Below is a small trained network, with its code and all its weights. Each question gives an input and a class and asks what happens when units are switched off, that is, made to give their printed mean instead of their output.

import numpy as np


def w(rows, s, z=0):
    codes = np.array(rows[::2]) - 128.0
    scale = np.full(codes.shape[1], s)
    scale[-1] = z or s
    return codes * scale


def f(y):
    return np.maximum(y, 0)


def log_softmax(a):
    a = a - a.max(-1, keepdims=True)
    return a - np.log(np.exp(a).sum(-1, keepdims=True))


def net(x, mask):
    res = np.array(x, float).reshape(1, 7) / 4 @ E
    y = f(res @ A[0][:, :-1].T + A[0][:, -1])
    res = res + np.where(mask, y, B[0][:, -1]) @ B[0][:, :-1]
    return log_softmax(res[-1] @ U[:, :-1].T + U[:, -1])


A, B = {}, {}
E = w([
[46,78,173,44,146],'x0',
[196,80,85,50,189],'x1',
[111,254,161,96,173],'x2',
[60,179,61,179,220],'x3',
[53,147,75,100,68],'x4',
[162,127,60,47,153],'x5',
[147,174,150,87,156],'x6',
],0.0099)
A[0] = w([
[72,139,127,85,69,127],'neuron 0',
[172,131,111,173,105,142],'neuron 1',
[68,178,172,162,129,197],'neuron 2',
[130,190,122,188,125,56],'neuron 3',
[247,42,134,141,132,82],'neuron 4',
[107,100,86,135,111,66],'neuron 5',
[140,118,54,65,160,163],'neuron 6',
[223,123,130,167,166,159],'neuron 7',
[131,133,166,104,17,44],'neuron 8',
[181,88,119,124,145,70],'neuron 9',
[109,150,107,128,188,164],'neuron 10',
[101,187,148,177,91,185],'neuron 11',
[103,103,198,76,190,202],'neuron 12',
[101,138,175,115,99,138],'neuron 13',
[128,96,178,90,95,144],'neuron 14',
[127,113,162,187,123,83],'neuron 15',
[71,132,59,100,33,157],'neuron 16',
[11,110,36,126,99,107],'neuron 17',
[53,123,177,103,143,221],'neuron 18',
[141,139,120,67,189,128],'neuron 19',
[118,122,31,165,65,253],'neuron 20',
[137,30,197,139,183,170],'neuron 21',
],0.013,0.004)
B[0] = w([
[141,90,182,102,144,190],'neuron 0',
[78,133,111,127,96,184],'neuron 1',
[142,145,153,179,132,222],'neuron 2',
[106,155,118,173,123,190],'neuron 3',
[145,153,76,73,75,255],'neuron 4',
[90,112,101,95,122,155],'neuron 5',
[114,130,100,91,164,210],'neuron 6',
[101,181,91,93,93,212],'neuron 7',
[140,109,184,84,83,208],'neuron 8',
[139,154,91,115,114,180],'neuron 9',
[133,160,163,141,179,181],'neuron 10',
[105,154,171,172,114,223],'neuron 11',
[196,110,127,146,156,215],'neuron 12',
[155,129,176,135,131,177],'neuron 13',
[171,94,130,134,123,197],'neuron 14',
[165,146,130,136,108,179],'neuron 15',
[90,90,152,101,119,215],'neuron 16',
[79,76,129,158,154,223],'neuron 17',
[153,117,151,176,154,205],'neuron 18',
[156,154,94,101,171,195],'neuron 19',
[9,138,116,118,105,220],'neuron 20',
[185,113,88,151,118,225],'neuron 21',
],0.012,0.013)
U = w([
[188,71,116,155,124,96],'0',
[85,227,127,159,63,254],'1',
[150,149,56,72,11,80],'2',
[121,166,196,171,148,106],'3',
[55,60,112,105,123,182],'4',
[146,147,82,54,205,115],'5',
[156,101,229,79,59,101],'6',
],0.011,0.0028)

Each question gives the input, the list of numbers given to net, and the class t.
The units are the neurons (one row each of A and B). Each row of codes is followed by its name. A weight is (code - 128) times the scale printed after its matrix; where a second scale follows, it is the last column's (A, B and U).
mask holds one flag per neuron, in row order. A switched-off neuron (its flag False) gives its mean, the last column of its row in B, instead of its output. The means were averaged over made-up inputs and are rounded, as every weight is.
A unit's drop is (log p(t) with every unit on - log p(t) with that unit switched off) / (log p(t) with every unit on - log p(t) with every unit switched off).
The circuit of an input: a set's keep is (log p(t) with only the set's units on - log p(t) with every unit switched off) / (log p(t) with every unit on - log p(t) with every unit switched off). Starting from the 12 units with the biggest drops (on a tie, the unit counted first), units are removed one at a time, each time the one whose removal leaves the highest keep (on an exact tie, the one counted first), for as long as the keep stays at least 0.8.
circuit, biggest first: the units of the circuit, biggest drop first
top k neurons: the k neurons with the biggest drops, biggest first
drop of u: that unit's drop, to one decimal
input [6,-1,2,-5,-5,2,1], class 0: top 2 neurons : [neuron 12; neuron 21]
input [0,8,2,-6,8,7,-2], class 5: top 2 neurons : [neuron 6; neuron 19]
input [6,-4,4,2,5,3,-3], class 4: circuit, biggest first : [neuron 17]
input [-3,4,4,3,5,-4,2], class 3: top 2 neurons : [neuron 4; neuron 7]
input [-5,-4,5,-7,1,7,2], class 6: circuit, biggest first : [neuron 4; neuron 8]
input [6,4,5,-7,3,7,3], class 5: top 2 neurons : [neuron 19; neuron 6]
input [-8,0,-8,7,-3,-3,2], class 1: top 2 neurons : [neuron 20; neuron 3]
input [1,1,-2,-1,4,-1,4], class 6: top 2 neurons : [neuron 20; neuron 1]
input [5,-3,8,2,-5,6,-8], class 3: top 2 neurons : [neuron 4; neuron 18]
input [7,-5,6,-1,3,-5,1], class 3: top 2 neurons : [neuron 2; neuron 18]
input [5,4,3,-4,8,3,0], class 6: top 2 neurons : [neuron 0; neuron 20]
input [-6,-2,7,-8,4,-2,-4], class 6: drop of neuron 8 : 0.7
input [7,1,-5,3,-5,1,1], class 0: drop of neuron 12 : 0.1
input [4,7,6,-8,-2,3,-1], class 5: circuit, biggest first : [neuron 19]
input [-1,-1,-2,-5,-3,-6,2], class 2: drop of neuron 8 : -0.1
input [2,3,-1,1,4,8,0], class 5: drop of neuron 6 : 0.5
input [2,-8,-2,-1,-6,3,7], class 0: top 2 neurons : [neuron 20; neuron 10]
